Here are made-up nodes, facts about them, and rows of numbers that follow some of those facts. Name the node behind each unnamed row.

Facts:
lepus salim:brufla grustos:415 klurak:782
flugruli salim:drepok grustos:415 klurak:599
skotofe salim:sudulim grustos:56 klurak:185
tromeze salim:grudror grustos:56 klurak:428
gudazu salim:pleplu grustos:415 klurak:185
ribro salim:katrurak grustos:415 klurak:599
grizor salim:skistuk grustos:56 klurak:82
zitrun salim:tenak grustos:56 klurak:599
mavi grustos:415 klurak:428
buklu grustos:415 klurak:782
plolusum salim:flustik grustos:434 klurak:185
riten salim:klate grustos:817 klurak:82
vestor salim:zusur grustos:817 klurak:428
klate salim:doplum grustos:434 klurak:185
doplum salim:klestuk grustos:415 klurak:782
drudrel salim:pladruk grustos:817 klurak:185
dasa salim:nifal grustos:415 klurak:185
ripla salim:flegin grustos:817 klurak:782
gridrem salim:vurok grustos:415 klurak:599
katrurak grustos:415 klurak:428
ropem salim:voku grustos:817 klurak:428
griflu salim:vokon grustos:434 klurak:185
ruploplom salim:ronis grustos:415 klurak:185
plotar grustos:415 klurak:185
lufen salim:plufo grustos:817 klurak:82
klapul salim:lufli grustos:415 klurak:782
stedro salim:gebes grustos:56 klurak:599
tragral grustos:415 klurak:428
nokuzi salim:gruflemak grustos:415 klurak:428
flosten salim:bronol grustos:415 klurak:599
reskur salim:goskir grustos:415 klurak:185
klopi grustos:817 klurak:782
plufo salim:skoplan grustos:56 klurak:599
tolu salim:ribro grustos:415 klurak:185
faflal salim:rapak grustos:415 klurak:428
flilen grustos:415 klurak:782
tropo salim:drasor grustos:817 klurak:428
gruflemak salim:zekle grustos:56 klurak:599
mador grustos:415 klurak:428
bradrak salim:fina grustos:817 klurak:428
dopo salim:trenik grustos:817 klurak:428
flegin salim:zitrun grustos:415 klurak:782
zeluk salim:pletik grustos:415 klurak:185
brufla salim:rutan grustos:434 klurak:428
trakli salim:flibon grustos:415 klurak:428
vaver grustos:434 klurak:599
klilun salim:dradu grustos:415 klurak:82
tutam salim:klopi grustos:415 klurak:782
plobrazur salim:platredom grustos:434 klurak:428
vokon grustos:434 klurak:599
voku salim:bozil grustos:415 klurak:599
skoplan salim:meris grustos:817 klurak:599
zusur salim:nufum grustos:415 klurak:428
zekle salim:sobom grustos:415 klurak:428
skistuk salim:likloplu grustos:56 klurak:599
bozil salim:tromam grustos:817 klurak:782
nefi salim:laplir grustos:415 klurak:82
foril salim:domal grustos:817 klurak:782
dozol salim:zuklek grustos:415 klurak:782
fligran salim:faflal grustos:415 klurak:82
beker salim:plolusum grustos:415 klurak:82
nufum salim:skeka grustos:434 klurak:782
zemer salim:tripler grustos:817 klurak:599
ruzi salim:dozol grustos:415 klurak:82
tromam salim:nefi grustos:415 klurak:185
keski grustos:817 klurak:599
flumu grustos:415 klurak:599
dagan salim:flidok grustos:434 klurak:599
damer grustos:56 klurak:428
flidok salim:plobrazur grustos:817 klurak:82
sevo grustos:56 klurak:599
bronol grustos:56 klurak:599
nifal grustos:817 klurak:428
zuklek salim:vakubrem grustos:817 klurak:599
plegaso salim:gebal grustos:56 klurak:599
rapak salim:gesel grustos:415 klurak:599
grupil salim:gudazu grustos:56 klurak:82
grerel grustos:415 klurak:185
grapun salim:stekluren grustos:415 klurak:599
netor salim:dagan grustos:56 klurak:428
vubu salim:fabek grustos:415 klurak:782
bagra salim:griflu grustos:415 klurak:782
flukati salim:ripla grustos:415 klurak:185
duvus grustos:415 klurak:782
ronis grustos:415 klurak:599
gebal grustos:817 klurak:82
laplir salim:klebru grustos:415 klurak:82
feme salim:vestor grustos:415 klurak:82
klebru salim:kluden grustos:415 klurak:428
doplom grustos:817 klurak:82
flupu salim:lepus grustos:415 klurak:428
grudror salim:trakli grustos:415 klurak:782
mokla salim:natre grustos:415 klurak:599
vistol salim:grizor grustos:817 klurak:782
lotu salim:grerel grustos:817 klurak:782
rutan salim:flugruli grustos:56 klurak:428
pletik salim:trobuk grustos:56 klurak:599
gesel salim:plegaso grustos:56 klurak:599
gebes salim:tropo grustos:817 klurak:185
sumu salim:stedro grustos:817 klurak:82
trobuk grustos:415 klurak:82
driskam salim:foril grustos:415 klurak:185
flustik salim:nokuzi grustos:56 klurak:599
stekluren salim:klapul grustos:817 klurak:82
flibon salim:zemer grustos:817 klurak:428
pladruk salim:tragral grustos:415 klurak:599
vumol grustos:415 klurak:82
klokleni salim:dopo grustos:56 klurak:782
drute grustos:56 klurak:782
sudulim grustos:434 klurak:428
bisko salim:skepi grustos:56 klurak:599
goskir salim:tromeze grustos:415 klurak:428
trenik salim:sumu grustos:56 klurak:599
kluden salim:bradrak grustos:817 klurak:782
platredom salim:flosten grustos:817 klurak:599
likloplu salim:flupu grustos:415 klurak:599
pleplu salim:zeluk grustos:434 klurak:82
klestuk salim:reskur grustos:817 klurak:599
drepok salim:mokla grustos:415 klurak:428
tibomu salim:lotu grustos:415 klurak:782
fabek salim:buklu grustos:817 klurak:599
vakubrem salim:brufler grustos:56 klurak:428
sobom salim:riten grustos:415 klurak:599
tenak salim:gridrem grustos:415 klurak:428
natre salim:feme grustos:415 klurak:599
brufler salim:ropem grustos:56 klurak:428
vurok salim:bagra grustos:415 klurak:782
rigir salim:beker grustos:415 klurak:599
drasor salim:vistol grustos:434 klurak:782
brufe salim:terem grustos:817 klurak:782
skeka salim:tolu grustos:415 klurak:428
skepi salim:skotofe grustos:415 klurak:599
lufli salim:klokleni grustos:817 klurak:599
dradu salim:lufen grustos:415 klurak:599
fina salim:brufe grustos:415 klurak:428
tripler salim:mavi grustos:415 klurak:428
terem salim:flilen grustos:415 klurak:599
domal salim:tutam grustos:415 klurak:599
meris salim:flukati grustos:415 klurak:782

Some rows with their names:
faflal: [ -2   5   0   8   2   9   7   4  -2  -7  -9  -3  -3  22  -2  -1  -3   5
  11  -4   1   1 -19 -20  -9  -1]
plobrazur: [ 10   9  11  10 -18   1   7  10   8  -2   2  -6   6  25  -6   1  -2  -3
  12   4   1   6 -10  -3  -6  -9]
natre: [ -2  -9  -5   0   6 -35 -12 -10   6  -3   6  13   5 -28   3   0  -7  35
  -1 -16   1  -3 -19 -18   6 -11]
bagra: [-25   8  -4  11  -4   8  -1   6   7   3  -1  -8 -10  24  -6  -1  -2  -3
 -11  -8  -3 -13 -42  -3   6   0]
klilun: [ 10  -2  -8  -6  17  15  31  12 -12  -8 -29 -11   3  16  -8 -11 -25 -11
  13  13  10  -5 -11 -14 -17   9]
vestor: [ 14   0  17   4   2  11   2   4  13  -3   6  -4   0 -12   0   4  -3 -11
  12   3  15  10 -11 -45   2  -9]
gudazu: [ 23  -6   0  -9   4  -4  -4   4 -15  -6  -7  -1  -1  22   5  -6   1  16
  30 -11  -1   3  -9   1  -6  -2]
terem: [ -2  -5  -5   4  -7 -31 -10 -11 -13   1  11   9  -5 -12   3   0  -7  38
  -7  -8 -11  -4  -7   9   2  -2]
kluden: [  2   9  17  20 -39   2  16  -5  -3   3  11  -3 -23  -5   5   9  -6  16
 -13  17  -3  14  -8 -28   1  -3]
vakubrem: [ 20   9  -8   8 -16   7  19   2  -2   1 -10   4 -15  23   1   4   2   1
   7  17  -6  16  -7  -5  -7 -10]
trobuk: [-11 -11 -16  -4  16  47  33   4 -17  -5 -32  -4  19  19  -1 -11   2 -40
 -26  17  11  -2  50  15   4  35]
ruploplom: [ 21  -7  -2 -10   3   0  -5   2 -17  -6  -8  -1   1  26   6  -5   4  13
  24 -11  -1   4  -3   4  -4   2]
bradrak: [ 21   5  17  15 -25   9  13  -1 -13   0   8  -4 -17   9   3   4  -5  11
   7  19   1  16  -3 -27  -2  -2]
bisko: [  7   0  -9 -10   4 -32 -17  -6   9   9  10  12  -5 -26  -1   3   2  13
  -1  -1 -10  -2  -4  25   3 -17]
drute: [-30   3 -18   5  -5  34   8  -5  18   7  -9   7   5   7   4   8  31 -46
 -44   9  -3   5  40  27  20  12]
lufen: [ 22  -2   8  -9  17  21  14  18  -8   6  -7 -19  -4   4 -13 -12 -23 -34
  12  22  15  -7 -19  -4  -4   5]
dagan: [  7   1   9  -1 -17 -42 -18  -3   5   7  21   5   7 -14  -3   1  -5  26
  -1  -6  -9  -4  -4  27   2 -13]
bronol: [-13 -10 -22  -5   5  -2 -16 -14   2  13   8  18  11 -16   7   3  29 -20
 -44   3 -10   1  55  58  27  11]

Which node is each row?
No name comes twice in this set of rows, the named rows included.
[  9  -4  16  -5  -2 -31 -25  -7  -1   8  31   3  -7 -43   1   3  -5  18
   1  -3  -3  -4  -3   5   6 -10]  platredom
[  2   1  19 -10   2 -30 -29  -8   1   7  32   0  -6 -50   1   5  -4  17
  10  -5  -6  -6   9  10  -4  -8]  zemer
[-19   8   7 -14  12 -33 -27 -10  -5  -3  16   0  -1 -36   0   3  -5  29
  19 -19 -16 -17  17  25 -25  -2]  sobom
[-10 -11 -15  -3  16  45  33   4 -17  -5 -33  -5  17  20  -1 -10   1 -39
 -25  16  11  -2  47  12   2  33]  vumol
[-44  -1 -10  15  -8  34   8  -8   4  -1 -10   2   8  15   6   4  23 -24
 -46  -2  -1  -1  33   8  18  24]  duvus
[ 26  -7  10 -10  16  16  26  12   6  -4 -16 -11   6 -21  -6  -6 -24 -24
  16  19  25   3  -6 -43  -8  -2]  sumu
[ 29   2  16 -14 -10 -11 -10   9  -5  -3   4  -6   9  21   0  -3   2   5
  37  -6  -3   6  10  26 -15  -9]  plolusum
[ 11   9  -9  -1   4  10   7   7  11   1 -10   1  -5  13  -3   4   6 -16
  11   7   0   7  -7  -3  -7 -11]  netor
[  6   2  -2 -11  18  14  30  11 -11 -10 -26 -12   3   9  -8  -9 -25  -8
  19  12   9  -6  -3 -13 -26   8]  beker
[-41  21  10  -5   4   4  -4  -1  11  -9   1 -11  -5 -13  -2   8   0   1
  15 -13  -9 -11   9  -2 -34   0]  doplum
[-12  -9   0   6 -17 -11 -16 -10   0  10  18  11  22  -8   4   1  21  -6
 -40  -1  -8  -2  52  56  26  12]  vaver

Now the same nodes, written a new way:
Known rows:
vakubrem: [ -1  -9  11   7  18   8  33   5 -17  43 -30  -8 -22  -4 -38  22 -13 -66
   9  51  20  -6 -15   9 -53 -22  17  46  11   7  31   2 -30   3]
flosten: [ 21  -7  28 -21  22  22  22  -6  -3  37 -12 -16 -18   5 -21   0   6 -36
   3  24  18  21  17  28 -20 -11   3  44   5   2   5 -10  -5  18]
pletik: [ 14  -2  41 -25  22  24  32  -2   4  33 -18 -12 -16 -11 -27   0   8 -45
   2  30  16  19  -8  32 -34 -18   1  38   1   6   3  -8 -19  19]
dopo: [ 33 -32  74 -54  25  11  61  27  -1  39 -15  -3 -45  -4 -11  -4  12 -22
 -11  55  39  17  22  34 -52  29  35  24   8 -23  32  17 -13   3]
tibomu: [ 17  -9  34 -15  22  13  22   0  -8  35 -15 -16 -17  10 -25  -1   5 -36
   2  25  15  21  18  16 -27  -5   6  36   8  -5  13 -10  -6  13]
bagra: [ 23  -1  24   6  35   6  26   3   3  31 -21 -25  -6   5 -40 -28  -4  -8
   3   7  30  23   8  26 -32  20 -28  41 -15   8  -8 -17   0   6]
sudulim: [ 16   1  35 -27  25   0  31   5  -8  36 -35  -8  -4  -4 -36  11   8 -32
  19  32  18  23  11  14 -29   5  14  26  14   2  15  -4 -15   8]
flibon: [ 16   1  53 -40   5   5  29   4   2   8 -29 -10  11   8 -14 -13  18 -65
  16  13  12   6   1   4 -20   3  39  17  46   3  11 -17   1  14]
doplom: [ 30  -5  28  -9  26  20  36  20  -4  13 -19  -6   1  10 -30   2   3 -49
  11  42  16  17   8  15 -42   9  18  16  12   0  10  -3  -5  15]
netor: [  7  -1  45 -15  24  11  37   8   1  35 -27 -11 -12  -8 -36  -5  -2 -44
   8  31  16  14  -3   9 -38  -5  11  26   8  -1  16  -4 -21   8]
dagan: [ 24  -2  30 -38  22  13  28  -4  -4  35 -27 -10  -9  -7 -29  15  18 -33
  10  31  20  27   6  39 -25  -7   4  39   6   9   3  -8 -12  20]
lufen: [ 36   3  20  10  38  14  40  22   6   9 -24 -15  11   6 -44 -23  -5 -22
  12  26  30  18  -3  27 -46  32 -14  20  -9  13  -9 -10   2   9]
flugruli: [ 10  11  32 -37  45  39  10   2  -3  54  10  -7 -12   0 -14  19  -5 -24
   7  39 -28  65  42  19 -15 -22   9  22  10 -21 -12   1 -16  19]
klestuk: [ 24  -2  57 -56  -5  17  24 -10   7  -1 -23 -13  11   7  -3 -12  37 -74
  12   5  12   6  -5  22 -10 -13  36  26  48  10   1 -25   7  29]
drute: [  9  -3  46 -19  22  15  31   5   0  31 -21 -13 -15  -7 -31  -1   7 -45
   1  32  12  20  -5  19 -41 -13   3  29   5  -1  10  -7 -20  14]
driskam: [ 13  -8  40  13  24  -1  24  14 -16  29 -23 -11 -10  18 -29  -4   3 -35
   8  27  13  19  25 -13 -38   8   5  21  15 -12  28 -12 -12   8]
drudrel: [ 16  -5  38   3  25  -2  32  27 -13  18 -24  -5  -1  11 -23  -3   8 -41
   9  36  10  18   7   0 -56  17  13  17  24  -7  17  -7 -14   6]
lufli: [ 39 -32  64 -60  22  23  54  15   1  35  -9  -5 -43  -6  -5  -1  21 -26
 -15  50  39  20  13  56 -47  15  24  38   3 -13  17  10  -9  15]

Which node is each row?
No name comes twice in this set of rows, the named rows included.
[ 21  -5  58 -45  -5  19  17 -20   4  12 -22 -18   0  13 -11 -13  31 -66
  10  -1  16   9  14  11   7 -21  27  31  36   5  13 -28   7  30]  sobom
[ 25 -32  86 -47  21  16  56  16   1  42 -16  -8 -54 -11 -22  -3  19 -28
 -20  50  38  21  12  35 -52   5  14  27  -9 -21  35  10 -23  14]  klokleni
[  5  -3  52  11  25   1  32  19  -8  26 -28  -7  -7   1 -37  -4   6 -45
   5  33  10  18   2  -9 -52   0   2  14  13  -7  26  -9 -27   9]  skotofe
[ 30 -33  87 -59  22  27  58  12   6  46 -11  -7 -59 -16 -16   0  21 -25
 -21  54  41  25  14  49 -44   0  15  33 -12 -19  30  14 -21  18]  trenik
[ 31  -3  26  14  33  17  31  10   0  22 -21 -18  -2  13 -47 -16  -7 -23
   9  23  30  20  20  11 -28  16 -12  23 -13   4  10 -12   2  13]  klilun
[ 14  -1  62 -42   3  22  27 -12  10  15 -25 -14  -3  -6 -20  -9  27 -67
   7  12  15  11  -9  19 -14 -25  18  28  25   9   8 -20  -9  28]  flustik
[ 30 -32  88 -62  25  29  57  13   6  47  -9  -5 -59 -16 -16   2  20 -24
 -21  56  36  29  17  48 -44  -1  16  31 -12 -22  28  16 -23  19]  stedro
[ 17  -5  59 -35  -3   9  16 -13  -1  11 -26 -19   0  17 -15 -14  27 -64
  10   1  12  10  16  -1  -2 -14  26  24  36  -1  18 -27   6  24]  grudror
[ 25  -3  23  -8  31  18  26  -4   5  34 -15 -23 -10   1 -32 -20  -1 -14
   3  11  30  22   9  38 -24   8 -21  47 -12  11 -10 -16   1  14]  dradu
[ 30 -22  69 -59  33  19  47  26  -2  41  -2  -2 -40  -2  -6   6  14 -21
 -14  57  15  41  27  38 -53  15  27  19   8 -28  15  15 -15  11]  vistol

Now the same nodes, written a new way:
Some nodes and their rows:
vurok: [  8  13   0  -5   0 -12   8  10  -4 -16   5  -9 -18]
natre: [ 39  -8 -12   7 -11 -16  16  -6  -3 -10 -11   0 -19]
driskam: [ 16   3   3 -11 -28  -7   4  20   2 -32 -13  -4   0]
rapak: [ 21   8  -8   3  -8 -25   6  -3 -13   5  11   1  -8]
nokuzi: [ 28  19  -5  -6 -11 -34  -6   9   1 -18   6 -15  -8]
grupil: [ 14   5  32 -29 -47  39 -20  11  51 -38 -53 -16 -11]
dradu: [ 25   5   0   0 -14 -23   2  -1  -6   1  -4   1 -10]
plobrazur: [ 13  -5  14  -1 -13   1 -18   0 -25  -3 -17  -4  11]
zeluk: [ 28  -5  23 -21 -19  -5  10  27  17 -28 -37   0  -9]
brufler: [ 10  -5  16 -12 -31  21 -11 -11 -15  -9 -25  -1  15]
nufum: [  7  -9 -22  13  -7  23  -2  -9 -29 -29  -6 -15  -6]
plufo: [ 20  -2  10  -6 -18  14  -7  -9  -7  11 -20  -6  -1]
skotofe: [ 11 -10  15 -16 -24  32   0   6  -9 -22 -25  -5   8]
trenik: [  9  13  29 -13  -8   3 -20   1 -15  28  -8  -4   6]
dopo: [-32  29  29   0   3  -7 -25  -4 -16   2  18   1  20]
pleplu: [ 12   2  26 -15 -34  23 -21  14  31 -32 -37 -14 -14]
vokon: [ 22 -11   9   4  10  -5  -7   0 -31  21  -8   0  -5]
flumu: [ 29   4   4  -1  -7 -24   3   5  -3   6  -6   2 -15]

Which node is each row?
No name comes twice in this set of rows, the named rows included.
[-21  13  26   3  18  15  -4   6   6 -21 -11 -10 -12]  klopi
[ 19 -26  32 -12 -14  -1  24   1 -19  -1 -23  31  -7]  mavi
[ 21  -4  13   3  -7  -4 -17   1 -21  12 -19  -5   1]  dagan
[ 19  -1 -19  -1 -38   9   9  -1  32 -56  -2  -7 -27]  feme
[-27  27   2   0 -19  18 -20  -4  34 -46   9 -15 -11]  riten
[-10  13 -32  12   5 -14  11  -8 -35 -12  50  -8 -12]  buklu
[ 35  14  -3  -1  -3 -30  -1   8   3   1  -3 -10 -18]  sobom
[ 13   5  -9  -1 -14 -22   3  -4 -18 -12  15   2   0]  faflal
[-27  21  22   6   0  -4 -17  -7 -15  -8  13   4  16]  tropo
[ 11  -6   0   5 -16   2 -13 -12 -34  -9  -1  -5  11]  brufla

